Here is a tiny trained network, its code and every weight. The questions are about switching its units off for an input and a class, where a switched-off unit gives its printed mean instead of its output.

import numpy as np


def w(rows, s, z=0):
    codes = np.array(rows[::2]) - 128.0
    scale = np.full(codes.shape[1], s)
    scale[-1] = z or s
    return codes * scale


def norm(h):
    return h / np.sqrt((h * h).mean(-1, keepdims=True) + 1e-5)


def f(y):
    return y / 2 * (1 + np.tanh(0.7978845608 * (y + 0.044715 * y**3)))


def log_softmax(a):
    a = a - a.max(-1, keepdims=True)
    return a - np.log(np.exp(a).sum(-1, keepdims=True))


def net(x, mask):
    res = np.array(x, float).reshape(1, 6) / 4 @ E
    u = 0
    for l in range(2):
        y = f(norm(res) @ A[l][:, :-1].T + A[l][:, -1])
        res = res + np.where(mask[u : u + 11], y, B[l][:, -1]) @ B[l][:, :-1]
        u += 11
    return log_softmax(norm(res)[-1] @ U[:, :-1].T + U[:, -1])


A, B = {}, {}
E = w([
[89,215,100,196,7,89,125,134,120],'x0',
[116,123,125,123,131,153,128,128,98],'x1',
[135,128,107,135,147,100,142,113,111],'x2',
[151,119,119,119,117,104,110,124,128],'x3',
[144,68,111,220,201,141,43,132,139],'x4',
[159,126,255,139,124,22,137,130,64],'x5',
],0.0073)
A[0] = w([
[160,128,130,88,161,179,186,109,122,117],'0.n0',
[180,225,54,161,52,144,108,160,76,171],'0.n1',
[161,106,74,195,149,155,69,141,161,127],'0.n2',
[154,95,238,107,75,86,210,115,82,87],'0.n3',
[96,125,143,254,64,106,114,113,86,98],'0.n4',
[133,111,106,22,117,130,135,100,185,201],'0.n5',
[147,103,126,141,62,72,85,160,97,77],'0.n6',
[128,154,158,66,117,80,182,62,145,159],'0.n7',
[81,194,156,173,51,77,112,114,101,98],'0.n8',
[83,100,232,191,150,74,41,97,91,4],'0.n9',
[95,141,138,208,99,149,26,105,105,93],'0.n10',
],0.0083,0.0042)
B[0] = w([
[145,102,90,68,104,14,105,189,166,170],'0.n0',
[64,183,206,160,118,217,151,127,179,254],'0.n1',
[63,93,162,172,134,179,100,77,139,215],'0.n2',
[125,34,228,170,106,60,1,87,158,239],'0.n3',
[157,108,126,126,55,60,245,63,209,227],'0.n4',
[77,103,65,113,182,79,219,216,41,208],'0.n5',
[121,151,65,103,145,107,135,110,147,165],'0.n6',
[91,95,84,148,113,221,87,133,109,202],'0.n7',
[103,207,134,24,127,114,116,93,94,243],'0.n8',
[200,237,53,34,171,137,242,235,144,197],'0.n9',
[134,69,122,139,112,76,200,97,176,197],'0.n10',
],0.0075,0.0068)
A[1] = w([
[226,148,156,129,166,151,164,143,91,138],'1.n0',
[143,204,146,104,175,141,169,139,162,186],'1.n1',
[142,77,147,159,146,99,100,134,121,29],'1.n2',
[117,90,117,59,123,132,105,182,33,122],'1.n3',
[100,74,111,117,190,161,82,131,141,147],'1.n4',
[134,172,90,105,118,115,166,173,142,215],'1.n5',
[81,247,170,95,91,142,122,135,123,3],'1.n6',
[246,161,142,114,173,186,141,146,151,16],'1.n7',
[177,67,164,96,185,117,117,156,106,72],'1.n8',
[104,160,105,154,119,152,132,134,142,15],'1.n9',
[123,71,113,107,190,169,163,157,118,181],'1.n10',
],0.012,0.0018)
B[1] = w([
[125,139,57,136,17,120,155,116,63,155],'1.n0',
[180,48,47,148,114,118,59,218,73,202],'1.n1',
[119,104,124,129,169,151,117,225,103,170],'1.n2',
[133,127,97,151,102,90,165,147,190,231],'1.n3',
[176,171,151,108,177,67,135,119,141,236],'1.n4',
[72,66,100,89,120,113,152,192,110,206],'1.n5',
[148,130,118,128,233,157,89,114,57,253],'1.n6',
[198,160,68,212,75,201,137,101,44,151],'1.n7',
[46,95,146,174,90,254,81,119,152,237],'1.n8',
[104,80,92,128,86,146,111,145,129,159],'1.n9',
[213,191,161,126,103,91,134,80,95,249],'1.n10',
],0.0094,0.0072)
U = w([
[159,117,63,59,79,26,234,194,142,255],'0',
[22,151,37,92,160,244,132,161,25,83],'1',
[86,7,223,131,104,136,55,202,162,106],'2',
[91,184,228,30,115,94,60,28,26,43],'3',
[236,162,174,148,245,124,111,61,170,102],'4',
[53,97,107,211,90,190,182,2,222,113],'5',
[218,83,84,213,32,214,108,151,9,91],'6',
],0.014,0.0034)

Each question gives the input, the list of numbers given to net, and the class t.
The units are the neurons (one row each of A and B). Each row of codes is followed by its name. A weight is (code - 128) times the scale printed after its matrix; where a second scale follows, it is the last column's (A, B and U).
mask holds one flag per neuron, layer by layer. A switched-off neuron (its flag False) gives its mean, the last column of its row in B, instead of its output. The means were averaged over made-up inputs and are rounded, as every weight is.
A unit's drop is (log p(t) with every unit on - log p(t) with that unit switched off) / (log p(t) with every unit on - log p(t) with every unit switched off).
The circuit of an input: a set's keep is (log p(t) with only the set's units on - log p(t) with every unit switched off) / (log p(t) with every unit on - log p(t) with every unit switched off). Starting from the 12 units with the biggest drops (on a tie, the unit counted first), units are removed one at a time, each time the one whose removal leaves the highest keep (on an exact tie, the one counted first), for as long as the keep stays at least 0.8.
units of the circuit, in order: the units of the circuit, biggest drop first
top k neurons: the k neurons with the biggest drops, biggest first
k most important neurons of layer l: the k neurons of layer l with the biggest drops, biggest first
drop when u is switched off: that unit's drop, to one decimal
input [2,7,-6,2,7,1], class 0: units of the circuit, in order => (0.n9)
input [4,6,0,7,0,1], class 3: 2 most important neurons of layer 0 => (0.n8, 0.n1)
input [-1,1,2,0,4,5], class 6: units of the circuit, in order => (0.n9, 1.n7)
input [-1,-6,-8,-6,6,7], class 6: top 2 neurons => (0.n9, 1.n7)
input [8,2,-5,-7,7,2], class 0: top 2 neurons => (0.n4, 0.n9)
input [-1,-5,-5,-2,0,-7], class 0: top 3 neurons => (0.n5, 0.n3, 1.n6)
input [6,-8,2,5,-7,1], class 3: 2 most important neurons of layer 0 => (0.n9, 0.n3)
input [-8,5,-3,6,1,3], class 6: top 2 neurons => (1.n8, 1.n0)
input [6,7,1,0,2,1], class 0: 2 most important neurons of layer 0 => (0.n4, 0.n10)
input [3,-5,-2,-1,0,2], class 3: top 2 neurons => (0.n8, 1.n6)
input [-6,8,5,2,-3,1], class 2: top 4 neurons => (1.n8, 0.n9, 0.n3, 0.n8)
input [-3,-5,0,5,0,3], class 2: top 2 neurons => (0.n3, 1.n8)
input [7,3,-5,-8,8,5], class 0: top 2 neurons => (0.n9, 0.n4)
input [-2,4,-7,7,-1,-8], class 0: top neuron => (0.n5)
input [-7,0,3,-5,6,1], class 6: top 2 neurons => (0.n3, 1.n7)
input [-2,7,2,1,5,0], class 4: top 2 neurons => (0.n2, 1.n4)
input [-7,4,-2,-6,1,-5], class 4: top 2 neurons => (0.n9, 1.n10)
input [-4,-7,2,-7,-7,1], class 2: top 2 neurons => (0.n3, 1.n8)
input [0,-7,-4,2,-5,7], class 2: 3 most important neurons of layer 0 => (0.n3, 0.n1, 0.n7)
input [6,7,2,-1,-3,3], class 3: units of the circuit, in order => (0.n8)
input [1,-4,-8,-4,8,-2], class 5: 3 most important neurons of layer 1 => (1.n6, 1.n1, 1.n10)
input [-3,1,-4,7,-2,8], class 2: drop when 0.n3 is switched off => 4.1
input [4,-2,-4,7,8,-4], class 5: drop when 0.n10 is switched off => 0.0
input [-1,1,-5,-2,3,-2], class 4: drop when 1.n4 is switched off => 0.1
